Rows lie near named flat spaces through zero. A row that begins with a name and a colon came from that space; any other row is followed by the name of its block's space that it lies nearest.
jj-gz: [-29 -17  17   2 -24 -13  33 -22   8 -39  -8  48 -26  46  -5 -11  45 -28
 -27 -37 -51 -11  26 -26  32 -14 -42  -3  13 -14]
bb-gn: [ 46  -9  26 -36  11  39 -55  20 -24  33  38 -14  23 -10  -7  25 -15  29
   1  -6  -8  17  19  13  48 -22 -13  51 -11  30]
jj-gz: [ 13   5  -2 -17  -4  51 -70  28   9  22   1 -57  26 -59  -2  22 -53  28
  31  42  45   4 -31  22   0  17  48   3   3  11]
rz-dn: [-10 -15   6  35 -73  19   3 -63  14 -71 -17 -83 -51  78 -15  -4 -28 -26
  -7  14  26  48  40  61 -39 -76  54   4  36  -1]
[-22 -15  -7 -32  15 -31   8 -35  19 -28 -34   6 -22 -19 -28  -1  32  16
 -35  10  12  18  54  -6 -12  -7  42  19  49  -3]	jj-gz
hq-zn: [-12   4  36   7   1  -1   7 -19  -1   0  -6 -25  16  31  50  11 -16 -30
 -24 -18 -52  14 -33  -6  -8 -37  -2 -21  -2  51]
hq-zn: [ 50 106 -74 -52 -74  27 -58 104 -84  47  30   7 -87 -10 -10 -23  83  37
 -28 -40  20  16 -89  -7 -13  15  -5 -39  15 -36]
[-27   3  32   1  55  -1 -18 -22 -21   2  -5   1 -35  -5 -44  31   6   0
 -20  -1 -11 -24  58  68   4  51  -6 -41  20  21]	hq-zn
[ 11  -4 -25  22 -19 -25  -5 -21  22 -10  19  18  28  18  56   8 -58   2
 -17 -48 -55 -19 -33 -50  32 -27 -24  37  -8  43]	hq-zn
rt-pb: [ 11  22  12 -12 -49  51 -11  20  26   3  26  15 -18 -11  -2   4  -1   1
 -20   7  11  21   8   3  22 -11   1  10  16   3]
rt-pb: [-23  -2  -5  -3  -5 -34  11 -22 -21  -4 -31  -9  27  -6   7  11  -7  33
  -1  -1 -12 -18  -6   5 -13   1  17   3   3 -12]
tm-mc: [ -1   0  25 -49  13 -22  21  36   6 -17 -23  18 -33 -22  22  43 -15  -6
   7  26 -58  53  45 -17  39   6 -21 -22  59 -21]
[  5  23  -2  -2  37 -67  28   3  18  -1 -23  27  16  -7   9  19  15  51
   0 -33  -9 -29  30 -14  -4  29 -22   6  12   5]	rt-pb
[ 18  13  -2  16  -5  28  21  13  23  23  28  -9 -24  -1   9 -24 -11 -14
 -39  20   5  34  -4 -11  -7  -9 -24   4  21  27]	rt-pb
mh-zd: [-16 -35 -19  12 -34 -24 -60 -14 -56   2 -17 -18 -52  11  12  17  30 -13
  64   3 -28  -3   4   2   8 -20 -34  24 -12   7]
[ 19   2  -7  24  52  33  31  -4 -28 -22  10  24  15  10 -19  -4  14  -8
 -14  -1  26 -10 -16 -21  56  24  -6  17  31   2]	bb-gn
[ 45 -23 -27 -24 -79  -1   4  26 -24  10   8  -3 -21  30  44 -22  -1 -10
   7   3 -27  37 -78 -34 -10 -38  29  11   0  15]	hq-zn
[-41 -39  39   5  56  -8  18 -44  12 -18 -13   3  25   3  -4   8   3 -12
   7  31  -9  -1  38  22  12   6  -5  12  -1  12]	hq-zn
mz-fh: [ 16 -30 -14  14 -12  30 -11  -6 -16  39  30  -5   6   0  38  -7  43  -4
 -19   3  10 -14  -7  14 -31   5 -12  52  25 -20]
[ -7  -3   0 -25  40 -12 -14 -20  -2   5 -59 -20 -59 -20   6  16  -8  -2
  19  37  21 -13  37  32 -47  -9  38  65  -7 -28]	jj-gz
mh-zd: [  6  -8  13 -48 -32  12  15  -7   5  28  -8  49   4  34  18 -25  31 -19
  -7   4 -33 -31   3  21 -24  -4  17 -33  -3 -41]
bb-gn: [ -9  -4  29   9  -6  -6  18  33  -1 -32 -17  16  33  24  -8  36   4 -42
  16   9  -1 -47 -41  -6 -10 -11  31  19  34   6]
[ 43  -9  -7  40  56  61  37  -8 -53  20  34  43  34   9 -32 -12  17  12
  -1   5  38   3  -3 -21  69  38  -4  31  35  -7]	bb-gn
zt-hd: [ -7  -9   8  -3  26  -3  13 -12  -9  30  18  23   0   1  20  -7  -8   7
  -4   3  25   3  22   2  -8  -4 -11  -4  13 -14]
cp-cj: [-17 -47  29 -58  20 -49  41  -4 -13 -49 -18 -44 -19   5 -25  86  -2  12
 -16  49  -1  20 -18  19  94 -52  16  30 -47 -53]
[ 12   3   2 -11  -5  -7  15 -14   9  21  17 -11 -35  -3   5 -27 -17  -8
  22  19 -28 -11 -32 -11 -14   6 -19  26 -12   3]	jj-gz
mz-fh: [ -3  17 -17  -8  20 -21 -19  44  35 -26 -37  19 -59  39 -14  19 -21 -17
  40   6   5  -1  36 -13 -28  37  -1 -50 -20  30]
[-21 -14  31   2  -4  40 -23  58  -5  10  17  11 -26  11   1  -8 -51 -64
 -52 -27 -33  -9  -6 -17  64 -63  15  28  -8  11]	jj-gz
[ 21  52  37 -33  45   5  -5  47   6 -42  21 -26  20  18 -10 -19 -13 -27
   3  33 -11 -36 -17 -46  11  -8   1  23  25 -25]	mz-fh
[-33 -41   9  10  14 -38 -18  74  25  74 -50  20  -9 -30   1 -14  35 -18
 -28 -32  -5 -55 -12  29  -7  25  -4  25  34  19]	mz-fh
[  0  26  -7  16 -29   6 -32   3  20   7   6  41  12 -19  18 -60   8 -17
  10 -19 -18   1  11   5 -75  29   2 -16  11  19]	cp-cj
[-12   5  23   8 -16  31 -16   1  -3 -32   1  15  20  26 -41 -10 -66  -5
 -27   9 -21  13  -9 -42  18 -21  73   5   9  18]	jj-gz
[ -11  -29    2  -18   28  -18   -9   28   -5   -6    7   46    5  -52
 -108  -20   65   51   15   15   85  -12   64   23    8   28    4   11
   29  -82]	hq-zn
[ -2   5 -11  -9 -20  -2  37 -28   0  29 -21   2 -26 -45   1   3   2  15
 -40 -18  44 -51 -27  12 -20   0 -29  -6 -18  21]	tm-mc
[  8 -12   4 -23 -28  99 -79 -13  -1  22  -8 -36  19  13 -50 -31 -26 -85
  -1  69  22  21 -43  25  74 -12  39 -26 -52 -29]	rt-pb
[-15  39   1 -28  -4 -41  11 -34   3 -40 -88 -59  -8 -33 -65 -60 -37 -12
 -45 -46 -49  39  44  80 -22  -9  15 -64  16  31]	mz-fh
[ -7  -1 -30  50  39  81  30 -34  -9   0  18  22  30 -13  -8 -40  26  17
 -13  21 -17  15 -18 -19   3  49  12 -38  48  22]	bb-gn
[ 16 -32   8 -24 -43  73 -65 -14 -26  14 -27 -53   7  15 -26 -25   6 -50
  31  60  17 -40 -42  51  38 -30  54  -4 -42 -57]	rt-pb
[ 19  16  41  16  16  41 -20 -10  -3  26   0  44 -13 -53 -21  14 -30  11
 -21 -48  13  19 -16  18 -18  30  37 -38  11   3]	mh-zd
[ -1  -6   2  42 -15 -22 -40 -10 -28  14 -42   5  -2 -18 -23 -22  24  36
 -15 -38 -11   8   9  35   5  11  19  -2  25  36]	mz-fh
[ 42 -16  -2  52 -11   9  -9 -30 -16 -34 -21 -10  23   7  -2  45  18 -17
  15  19 -28   2  19   1  71  17   3  18  22  13]	mz-fh
[ 18 -14  -1  12 -43  -8 -27 -10  98   8 -17 -15 -24 -13 -72   6  -7   9
  28  81   1 -11 -28  35  66  63  31  13 -38  32]	zt-hd
[  8  -2  34  -6 -32 -22 -20  30   5   4   9  17 -19 -35 -13  47 -27 -16
  30 -18 -29 -24 -14  16 -12 -29  16  50   7  33]	bb-gn
[-42  12 -21 -32   4 -17  -8  56 -18   6  38  46  -3 -31  29  -7  15 -10
 -10 -30  30 -11 -29 -18  27  -3   0  13  17  22]	zt-hd
[ 12  -6 -37 -12   2  41 -57  10  -3   4  14 -37   7 -31 -23  35 -35  16
   3  12  18   3  -3   3   8 -24  17  18   9  12]	jj-gz
[-12  -4  -6 -56  34  30 -49  42 -10 -34 -52 -76 -24 -26   5  45 -26  16
  -6  41  37 -30  31  39 -22   9 -16  72 -13  24]	jj-gz
[ 11  -9  19  23  -1  16   5 -13   4  26  26   4  14  36 -14 -17  22  24
  -6 -15  25 -16  21  19 -22 -31 -29 -29 -43   7]	tm-mc
rz-dn: [ 31  -1   3  38 -14 -47  -1 -20  44  24  -5 -41  29 -28  39 -36  -9 -11
 -24  15  40 -24  10 -53   8  10 -12  45 -13 -15]
[ 10  20 -22  18 -19   7   8 -33  22 -50  17 -19 -34 -16   4  36 -17   9
  10 -15   4  44  39  32  18 -20  12 -23 -26 -22]	mz-fh
[ 30 -15  11   0   4  -6   7  -7  20  11  10 -27 -14 -23 -21  16 -33  35
   2 -21  12  28  22   2  15  29  -9 -12   4  27]	mh-zd
[ -1 -10 -19 -31  30  30 -53   9 -11 -31 -13  -8  20  16 -36  13   0  -9
 -14  31  -5  -2  21  31  31 -15   9  43  -2  11]	jj-gz
[-22 -23  -6  29 -11  72 -21   2 -25  -1  23  24   2 -46  -8 -17  24  52
 -17  23   8  34 -46  22 -50  57  35 -62  13   7]	bb-gn
zt-hd: [ 34 -10 -14   9 -27  22  -8 -13  22 -19   2 -14  -5 -13 -17   3   7 -16
  -4  23  31   3  -9  16   1  20  -6  13  -5   4]
[-10 -10  -7  -3 -12   9   1   4 -25  -8   5  -1  11   8   4  -7  20  -5
 -27  -5   8 -21  -7   1 -11 -26   4  -8  25   3]	zt-hd
[  9  10  14   3  32 -12   3   3  29   0 -14  10  -2 -28 -33  -3  13  29
   2   4  39 -21  24 -13  15  24 -12  -4   1 -35]	hq-zn
[ -7  13   1  -1 -30  -5  -9  22  -4  -1   5   9 -17 -10 -17 -19  45  25
 -18  23  42   1  -1   9  -2   1  31   0   6 -41]	hq-zn
tm-mc: [-22 -19  25 -49  18  24   2  28   0   2 -27 -24   9  29  10  35   4  14
  23   5 -63  31  48  18  -3   8 -15  15  18  -3]

Rows lie near named flat spaces through zero. A row that begins with a name and a colon came from that space; any other row is followed by the name of its block's space that it lies nearest.
qhhb: [-37 -32 -21  26  11 -15   2  11  29   1  -2  -7 -19 -26   3 -30 -52  44
   6   5  19  12  18  30 -15  42  13  40  35  -2]
[ 54  -1 -33 -27  19  26   2  -8   0  15  34  33  22  56   3  -7   1  35
  17  -7 -46 -15 -30  -5  30  11 -12 -17   3 -17]	qhhb
mprc: [  2 -23 -29  10  27  48  -6   1  13  -4 -45  29   8   2  37  -1  10 -27
  -8  11 -19   0  14  -7  56 -13  13   2 -10  14]
[ 47  21 -11  10 -35   1  23 -17 -15 -18  12  -5  52  29  20  26  39 -55
   2 -14  -4   1 -48  -4  36  -9 -31 -48  17  27]	qhhb
zpqr: [ 24  30  18 -18 -25 -40   3 -36  -8 -14 -51 -12  19  -4   1 -39  17 -16
 -21  24 -38   5 -53  20 -29 -41 -19   1   1 -13]
mmjp: [ 17  11 -20 -21  15   3  -5   0 -15  18  17  24 -16 -21  11  -7   2  -1
   2   1  31  -2 -21  18  -1   8   0 -24  13   8]
qjjg: [ 29 -23 -35 -31 -28  43  27 -53   7  12 -30 -10   9  14 -20 -37 -19 -48
 -43 -15  -7  -8 -31  49  41  21   5  45  39 -18]
qjjg: [-17  -9  45 -30 -20   1 -54  63  -3 -81  29  22  31  49  26   2 -47  94
  58   1 -61  48  31  -7  31   1  19  20  23 -62]
mtng: [ -5 -25   4  -3   8  40  12 -20 -25  31  19  -1 -37   6  11  29  28 -52
  -9   7   1  45   9   2 -20  15 -55   9   9  40]
jdbz: [-12  23   5  -3 -23  -7  -2 -24 -10  12  -3 -24   9 -14   5 -36  16  12
   0  21 -11  11   3 -17 -26 -31  -8  11   9  28]
mprc: [ 13  17  11   4 -38 -15 -55  -4  -1 -13   9 -11 -11  23  10  -3   6  35
  -2  27 -24  13 -37 -27 -40 -39 -18  70  19   3]
frbs: [-37 -22   1 -26 -12 -42  42  19  23 -11 -40  12  31 -51 -17  11   1  15
 -63   3  -3 -30 -40  18   1  -7  22  36 -14   0]
llbl: [-15   4 -16  -3   8 -26  15  32   1 -32   3  15 -36   2 -28 -13  22  -8
   7 -14   1  40  24  -9  -7  12   1  26 -16 -19]
[-15   8 -16  -4  20   4   3   7  16  10  12 -15  19   5  -4 -18  -7 -22
  39  12  27  16   5  -6   6   1  20  -2  -6 -37]	frbs
qhhb: [-15  17  13 -35 -18 -24   0  -3 -13  -1  16   4  37  17 -13  22  -1   7
 -24 -21   1  -3  -1  -8 -11 -21  19   0 -22 -12]
[  7  34   4   5  -1  16  -3  -3   4 -11  -4 -19 -29  11  36  28  -5 -15
 -40   9  10 -35  24  22  -5 -30  -9  -3  -4   7]	jdbz
[-25 -22   5 -16  -3   0   7  30 -21  -5 -26  37  -4  -7 -41 -18  18   2
  51 -25   6  30 -24   0   1  26  -5  -8   0   2]	jdbz
[ 18  22  65  73 -13  31 -19 -15  -1  26  -7 -32  12   3  26  30  13  31
  29  17 -20  52  -7  33   9   1 -56   2 -19   5]	zpqr
[  4  -2 -28 -20 -13  -7  -6 -34   3  37   3 -34  -9  -5  27 -21   1 -25
  -9 -14  -1   0  -1  28  28  15  15  20 -13 -23]	qjjg
zpqr: [ 11  54  18  -8  19 -20   7  -8  10   5   9   1  -6  -5  49  -8  -4  10
  -6  32   6  -9  -8  33 -12   1 -16  -8  -2  -4]
[-10  -1  10 -25   8  10   6 -10 -16  30   9  -3   3   8  16  11   9 -48
  16 -33  23  10  37  15  19  36 -40 -20  28   2]	mprc
[-20 -39  36 -13  -5  20   5 -16   2  11  -3 -16   7  -8  18 -15  18  11
 -20 -14 -19 -20 -19  -8  13  14   3 -45  17   5]	llbl

Rows lie near named flat spaces through zero. A row that begins with a name and a colon came from that space; any other row is followed by the name of its block's space that it lies nearest.
sz_hz: [ 17  -1 -30  16 -32   1  19  15  20  20 -26   3   1  15  -9 -11  34 -13
   1  -8  12  25 -36 -30  23 -15  16  13 -10   2]
nb_ft: [-41 -33   0  37  18 -21 -42  57  62  30 -28  53  29  33  -9  -3 -85 -49
 -57  47  10  54 -44 -89 -67 -15 -42 -15 -13  -2]
qm_gg: [-11  -1  -4   8 -16   9  20 -48  23   0   4   6  17  -7 -15 -34 -11  -2
  -8 -13  22   7  24   7   3 -22   4  38  16 -16]
mq_gr: [-11 -35  20  20 -32 -28 -45  24 -17  57  20  15  35  41 -23  35 -54 -37
 -24   1  12  -9  20   8 -14  15 -20  11  -5  32]
lq_qd: [-14  -7   5  -6   8   4  11  -2   2  -4   2  -6  -2  12  -4   3   2   3
   9   2   5  -4  -2  -7 -13   0   6  -4  10  -7]
cc_jb: [-12 -17  26   7  -2 -12 -21  -1  -7   0 -17  -3 -25  -6   7 -12   4  -1
   5  -3 -10   8   9  -8  -6  12  18   1  19   0]
[ -4   2  10 -11   9 -20   7   3  -5 -23  -1  18  19  -3  16   0 -27   7
   7   8  15   6  20 -13  14 -30  35  27  14 -33]	mq_gr
sz_hz: [-21  10   1  24   3  30   8  22  -8  26 -19   8  -9  11  18   5  27   4
  24 -17 -16  13 -44 -14   0  -6   7 -33   9 -15]
fg_ht: [-74 -37 -39 -57  22   0  20  -5  52 -40 -39   6  26 -24 -34 -36  42  56
   0  49  32   7  13 -29  24 -48   7   7   3  27]
[-15  -9  -2 -34 -31   9  13 -18 -12 -12  19   8  60 -27  14   8 -10   0
 -16 -13   6   0  -9 -13  14 -36  -3 -18  11  26]	cc_jb
[ -8   1 -12  15   2   0  33 -37  14   0  13   0   4  -8 -18 -14 -22  -3
  -1  -2  18  -3  -4  15   1 -10   1   5  11 -14]	qm_gg
[  9  16  -1  58 -19  29 -14  -7 -18  28   8 -57  28  35  20  20  -9 -62
 -30 -66  -1  50   9  44 -14  12 -25  -2   6  -3]	fg_ht
[  4  78   8  45 -21  42  19  22 -39  36  62  -6  18  -6   9  46  47 -22
 -16 -27 -28  24 -46  -8  10   4  -9 -17  25   1]	mq_gr
mq_gr: [-18 -34  -3 -21  -1 -32 -16   7  13 -13 -58 -18  -1  22 -14 -15 -42  10
   3  -2  18 -37  53   8  -4   5  -1   6  -8   7]
fg_ht: [-13  -7  25 -16 -10  24 -14 -18  26  -7   0 -20 -18  38  23  11   4  -2
  -6  -5  -5 -11   2  29   0 -19   2 -14  22  13]
[-22  42  11  -5  34 -40 -14   0   6 -29 -44 -64  31  13  11 -17  51   8
 -30   0  29  36   3   6  28  14  27   6  23  28]	fg_ht
[-13 -13   5  33  -5  12  27  14 -21  39 -44  40   5   2  24  -5  43   7
  31   9   4  41 -58 -31 -36  -3  18 -25   8 -15]	sz_hz
[-26 -14 -10   9  15 -18 -25 -32  23  46 -31 -45  10  36 -14 -23  28 -22
 -42 -67   0  42  -1  -6 -16  12 -11 -28  13   2]	fg_ht
qm_gg: [  9  -2  -5   7 -26  -4   4 -55  23  -8  14  22  16  -2 -32 -36  26  -2
 -10 -21  38  31  43  28  -1 -32  23  64   9  -5]
[ -5   1   0 -10  -5 -15   0  -9   6  -1  22  25  -2  10   2 -17  -5  -2
  24  14 -11  -2  13   2   7  13   6   3   0  -6]	mq_gr
[ 32  62 -15  29  39   4  -6  19  26   5   3  -8 -29  52 -33   4  11  23
   8  11  13 -24 -11  20 -10  36 -18  17 -53 -15]	cc_jb
rf_gb: [  3  -7  14  15  15  28   0  22  -7   8 -13 -28  14  10  -5   5  23 -18
 -15 -37 -27  16 -28  18  -7 -13  10  20 -15   0]
[  3  14  19  16  42  35 -33  33 -25   7 -11  32  -9  -1  32  40   0  45
  17 -16   2 -28   0  23 -31  32   4 -53   8 -12]	sz_hz
[ -4 -11  16  22  21   1  -2   9 -28  14 -23  40  16 -21  30   1  19   7
  26  -4  13  18 -33  -3 -47  26  -3 -14   3 -14]	sz_hz
[ 15   0  -5   7 -46   3  29 -91  41  -5  23  -4  33 -11 -46 -51   7  -2
  -9 -34  61  30  39  32  -8 -49  26  76   4 -21]	qm_gg
[-10   1 -12  52  48   1 -13  32   3  12 -14  10 -69  11  -8  12  11  15
  22  19 -14 -21  19  27  -9  32  -9  23 -35 -42]	cc_jb
[  8 -51 -25 -15  -6   9  -2 -47  28  -3 -28 -30 -20 -20  11 -33  34  15
   1  -3 -33  -7 -34  44 -27  37 -31 -24 -44  20]	mq_gr
nb_ft: [ 15  20  13 -19 -11   8  23 -25 -32 -14  17 -18 -27  -7   1   9  41  28
  23 -21  -4 -29  15  34  37   9  22  10  -2 -10]
[-15  -2   3  10  -2 -12 -13  15  20   6  -7  13  18   7  -4  -4 -25 -15
 -19   7  -4  11 -15 -31 -13  -1  -7 -10  -3   2]	nb_ft
[ 55   9 -24  27  -5  -4   8  57  36  13 -44  53  12  -8  -1  30   9  -8
  -3 -42  42 -14 -28 -32 -13  30  33 -22 -26  10]	sz_hz
[ 20 -32   3 -16 -19 -25   3  -4  -6 -21  66  59   7  20  15 -32 -23  12
  42  32 -17  14   8  -3  -4 -10  25  19  20 -19]	mq_gr
[-12   6  25   5  28  -5  47  16   4  32 -12 -30  23  15  13  51   2 -18
  10 -20  37 -22  13 -14  13  16  66   1  -2 -29]	lq_qd
[-18 -12   3  23   7 -10 -20  29  24   9 -17  25  14  16  -4   2 -39 -11
 -20  25   5  29 -16 -27 -33  -5 -10  -7   1  -7]	nb_ft
[  6  16  -8  -1   4  -3   0  13   2  28 -31  -5   9  -9  30   6   0  -9
 -13 -16  14  -2   5   4  12  12  10  -9 -13 -12]	lq_qd
[ -8  20 -19   0 -11  42  -4  17  24  11  12 -50 -38  30 -14   0  11  -2
  -2  -5 -16   6   1  -9  38 -15   4 -12  22   1]	sz_hz
[  0   8  -1  18  -1 -17   0  14  -4 -13 -24  -8   5  -4  -3   6 -20   3
   6 -13  12 -14  26  -6   4 -11   9  -3  15  -7]	mq_gr
[-26 -13 -10  15  29  25  38  -6  -9   4 -22 -19   5 -11  10  14 -65   2
 -12  16  -3 -30 -27 -16  -9  18 -24 -48   5 -25]	qm_gg
[-44 -10  11 -20   5  14  -2 -19  29 -10 -23 -38  17  15   0   0  19   0
  -7 -16  -4  17   8  30  17 -16  13  -4  14  28]	fg_ht
[ 12   8  -1   3 -22  -1   5 -38  19  -2  15  11  11 -21 -30 -22  19  -6
   0 -31  21  21  30  21 -14 -33  25  61  16  -6]	qm_gg
[  -4  -16  -24   15  -31   14   48 -121   40  -13   27   12   36  -28
  -39  -79   -4  -10   -1  -47   77   35   42   45  -14  -48   27   79
   25  -36]	qm_gg
[ -22   -1   17    4   62   12   -7  109  -45    4  -41  -28  -23   20
   50   77  -48   14    9   64  -76  -55  -75  -48    4   65  -45 -125
  -12   -1]	qm_gg
[  1  -6  -6   4  12  10  21  12  13   6 -25 -15  21   4   3   8  10  10
  -3 -13   6  -3   3   9  -8  17  13  -6 -11 -30]	lq_qd
[ 12 -15  20 -20  -8 -27  20   7  -5  17  -9   7  23  -7  -1 -13  18 -34
   7  33 -16  15  29  22  28 -20   8  -4  27 -10]	rf_gb
[ 53 -10 -30  24 -25 -22  32  44  25  22 -62  51  40 -30 -11  14  19 -15
   2 -24  29  12 -42 -70 -21  12  49  10 -33  13]	sz_hz
[-13  28  -9 -40  -5 -35   5 -32  15 -27  17  26 -45  24 -36 -72  -4  -8
  33  18 -17 -34  38   9  39  30 -20  -9  13  26]	mq_gr
[  5 -17  18   0  15   0   6  21 -10  22 -13 -16  26  12 -10  -5  24 -40
  -2  -8 -24  11   2  17   8 -22  16  23   3   3]	rf_gb
[ -4  -4  60  -5 -11 -20   9  -7 -29 -13  53  -2 -43  -3 -20   1 -11 -39
  15   4  52 -23 -16 -27  28 -16  38  36  22  34]	lq_qd
[-23 -19   2  29  15 -21 -35  50  53  17 -20  39  28  13  -7  -1 -61 -40
 -34  33   6  42 -37 -57 -35 -11 -26 -12  -1   0]	nb_ft
[  6  -3  -3   3  -7   6  10 -18   2  -2 -14  -2   4 -12  -9   0  -4  -3
  -5   2   8  -1  -4   4  -6   0  -1  -5   7  -5]	qm_gg
[ 36  64   0   7  20 -14 -48  -7  18 -12 -21 -29 -16  42  -2  -9  21  19
  -6  -3   3 -20 -26   9 -29  52   8  24 -18  22]	cc_jb
[ 27  26 -29 -17 -20  22  -1  13  57 -14   3 -43 -24  17 -29  15 -15 -12
 -34 -22   3 -28  29   0  48  -2  13   6  -3  27]	sz_hz
[-40 -11  36 -11  20 -20  -7 -51 -44 -14  23 -19  18  -1  16 -30  -5  14
  13  42 -19  20  21  26 -30 -23 -26  20  11   0]	sz_hz
[ -1   0  17  -4   7  -7 -13  50 -20  -1  -9   2  -9  13  24  21   6   2
   3  19 -27  -8 -18 -13   2  19 -11 -42  -4  12]	qm_gg
[-47  -1 -19  44  33 -12 -21   7  -3 -11  17  19  17 -26 -18  28  12  27
  18  20 -11 -12 -30  53  29  -3 -30  -3 -38 -25]	cc_jb
lq_qd: [-18 -27   0  -8 -13  -6   9 -55  11 -82  65  36 -11  -7 -80 -43  16  22
  14  25 -11 -10 -45   3 -22 -11 -39   6  23  30]
[  4 -47  -7  15 -24 -30 -33   3  15  28 -10 -21  15  19   0   6 -32  -6
  -4  -1  -5 -13  -6  25 -15  20 -30  -6 -22  23]	mq_gr
